Below are the code and all the weights of a small trained network. Each question names an input and a class and asks about switching units off, where a switched-off unit gives its printed mean instead of its output.

import numpy as np


def w(rows, s, z=0):
    codes = np.array(rows[::2]) - 128.0
    scale = np.full(codes.shape[1], s)
    scale[-1] = z or s
    return codes * scale


def norm(h):
    return h / np.sqrt((h * h).mean(-1, keepdims=True) + 1e-5)


def f(y):
    return np.maximum(y, 0)


def log_softmax(a):
    a = a - a.max(-1, keepdims=True)
    return a - np.log(np.exp(a).sum(-1, keepdims=True))


def net(x, mask):
    res = np.array(x, float).reshape(1, 5) / 4 @ E
    u = 0
    for l in range(4):
        y = f(norm(res) @ A[l][:, :-1].T + A[l][:, -1])
        res = res + np.where(mask[u : u + 9], y, B[l][:, -1]) @ B[l][:, :-1]
        u += 9
    return log_softmax(norm(res)[-1] @ U[:, :-1].T + U[:, -1])


A, B = {}, {}
E = w([
[117,18,233],'x0',
[1,103,98],'x1',
[127,126,134],'x2',
[113,166,164],'x3',
[129,123,126],'x4',
],0.0081)
A[0] = w([
[92,134,191,102],'0.n0',
[102,251,95,118],'0.n1',
[140,86,187,227],'0.n2',
[231,143,139,131],'0.n3',
[248,129,159,10],'0.n4',
[27,137,134,53],'0.n5',
[97,109,251,99],'0.n6',
[158,62,121,70],'0.n7',
[53,97,51,4],'0.n8',
],0.011,0.0023)
B[0] = w([
[150,108,62,168],'0.n0',
[118,2,26,253],'0.n1',
[69,103,68,216],'0.n2',
[26,253,185,238],'0.n3',
[102,177,155,230],'0.n4',
[113,249,180,202],'0.n5',
[131,75,72,222],'0.n6',
[139,108,96,169],'0.n7',
[27,218,185,200],'0.n8',
],0.0076,0.0057)
A[1] = w([
[26,117,103,74],'1.n0',
[68,162,152,119],'1.n1',
[136,70,121,108],'1.n2',
[111,187,162,31],'1.n3',
[248,143,143,252],'1.n4',
[123,110,178,137],'1.n5',
[110,74,112,36],'1.n6',
[138,107,91,138],'1.n7',
[73,146,67,197],'1.n8',
],0.012,0.0038)
B[1] = w([
[173,190,158,227],'1.n0',
[158,147,158,202],'1.n1',
[180,66,164,149],'1.n2',
[188,138,141,165],'1.n3',
[7,138,113,150],'1.n4',
[76,85,158,146],'1.n5',
[152,129,111,148],'1.n6',
[120,67,140,154],'1.n7',
[209,117,83,254],'1.n8',
],0.011,0.0086)
A[2] = w([
[22,133,132,150],'2.n0',
[123,161,48,41],'2.n1',
[241,130,114,55],'2.n2',
[113,40,173,44],'2.n3',
[171,208,199,133],'2.n4',
[35,106,101,67],'2.n5',
[170,2,41,142],'2.n6',
[153,120,144,5],'2.n7',
[57,99,79,5],'2.n8',
],0.0095,0.003)
B[2] = w([
[104,254,209,156],'2.n0',
[89,81,170,189],'2.n1',
[146,125,175,192],'2.n2',
[71,171,69,168],'2.n3',
[222,137,181,254],'2.n4',
[115,154,169,135],'2.n5',
[225,113,127,244],'2.n6',
[126,120,128,128],'2.n7',
[148,162,113,129],'2.n8',
],0.0074,0.0056)
A[3] = w([
[87,143,116,153],'3.n0',
[36,131,187,222],'3.n1',
[158,153,79,248],'3.n2',
[2,192,172,59],'3.n3',
[44,167,94,15],'3.n4',
[103,35,168,75],'3.n5',
[84,250,178,241],'3.n6',
[132,82,181,60],'3.n7',
[109,16,195,2],'3.n8',
],0.0085,0.0018)
B[3] = w([
[109,68,204,138],'3.n0',
[98,125,206,156],'3.n1',
[147,58,165,200],'3.n2',
[136,174,153,166],'3.n3',
[188,175,141,140],'3.n4',
[142,30,91,145],'3.n5',
[128,123,254,255],'3.n6',
[47,88,128,140],'3.n7',
[82,1,45,148],'3.n8',
],0.0078,0.0072)
U = w([
[193,109,140,239],'0',
[80,193,178,2],'1',
[89,68,9,138],'2',
],0.013,0.0012)

Each question gives the input, the list of numbers given to net, and the class t.
The units are the neurons (one row each of A and B). Each row of codes is followed by its name. A weight is (code - 128) times the scale printed after its matrix; where a second scale follows, it is the last column's (A, B and U).
mask holds one flag per neuron, layer by layer. A switched-off neuron (its flag False) gives its mean, the last column of its row in B, instead of its output. The means were averaged over made-up inputs and are rounded, as every weight is.
A unit's drop is (log p(t) with every unit on - log p(t) with that unit switched off) / (log p(t) with every unit on - log p(t) with every unit switched off).
The circuit of an input: a set's keep is (log p(t) with only the set's units on - log p(t) with every unit switched off) / (log p(t) with every unit on - log p(t) with every unit switched off). Starting from the 12 units with the biggest drops (on a tie, the unit counted first), units are removed one at a time, each time the one whose removal leaves the highest keep (on an exact tie, the one counted first), for as long as the keep stays at least 0.8.
circuit, biggest first: the units of the circuit, biggest drop first
k most important neurons: the k neurons with the biggest drops, biggest first
k most important neurons of layer l: the k neurons of layer l with the biggest drops, biggest first
drop when u is switched off: that unit's drop, to one decimal
input [5,-6,-3,-3,-4], class 1: 2 most important neurons of layer 1 -> 1.n8, 1.n5
input [-4,1,1,-2,7], class 2: circuit, biggest first -> 0.n1
input [4,-7,-2,4,-4], class 1: circuit, biggest first -> 1.n8, 1.n4
input [4,-6,4,-2,-4], class 1: circuit, biggest first -> 1.n8, 0.n1, 2.n6
input [-3,-1,7,-1,8], class 2: circuit, biggest first -> 0.n1, 3.n6
input [2,-1,7,1,-6], class 2: circuit, biggest first -> 0.n6, 3.n6, 0.n2
input [-7,-5,-5,0,-5], class 2: 3 most important neurons of layer 1 -> 1.n0, 1.n4, 1.n1
input [1,-4,7,-2,3], class 1: 3 most important neurons -> 0.n3, 0.n1, 0.n4
input [8,5,-6,2,-2], class 2: 2 most important neurons -> 0.n3, 0.n6
input [8,6,-4,0,-7], class 2: 4 most important neurons -> 0.n3, 0.n6, 1.n2, 0.n4
input [-4,8,-4,-8,-1], class 0: 2 most important neurons of layer 1 -> 1.n0, 1.n8
input [-6,-4,-8,5,2], class 2: 2 most important neurons -> 0.n1, 0.n8
input [-6,4,-8,1,1], class 2: 2 most important neurons -> 0.n1, 0.n3
input [2,-7,7,-5,6], class 1: 2 most important neurons -> 0.n1, 1.n8
input [-1,-6,-4,-1,5], class 1: most important neuron of layer 0 -> 0.n1
input [-5,6,-6,8,-5], class 0: 2 most important neurons of layer 0 -> 0.n3, 0.n2
input [3,-8,-5,6,6], class 1: drop when 1.n8 is switched off -> 0.3
input [3,-7,0,4,-6], class 1: drop when 1.n3 is switched off -> -0.1
input [1,-7,5,-1,6], class 1: drop when 3.n2 is switched off -> 0.0
input [-8,-2,6,1,1], class 2: most important neuron of layer 2 -> 2.n4
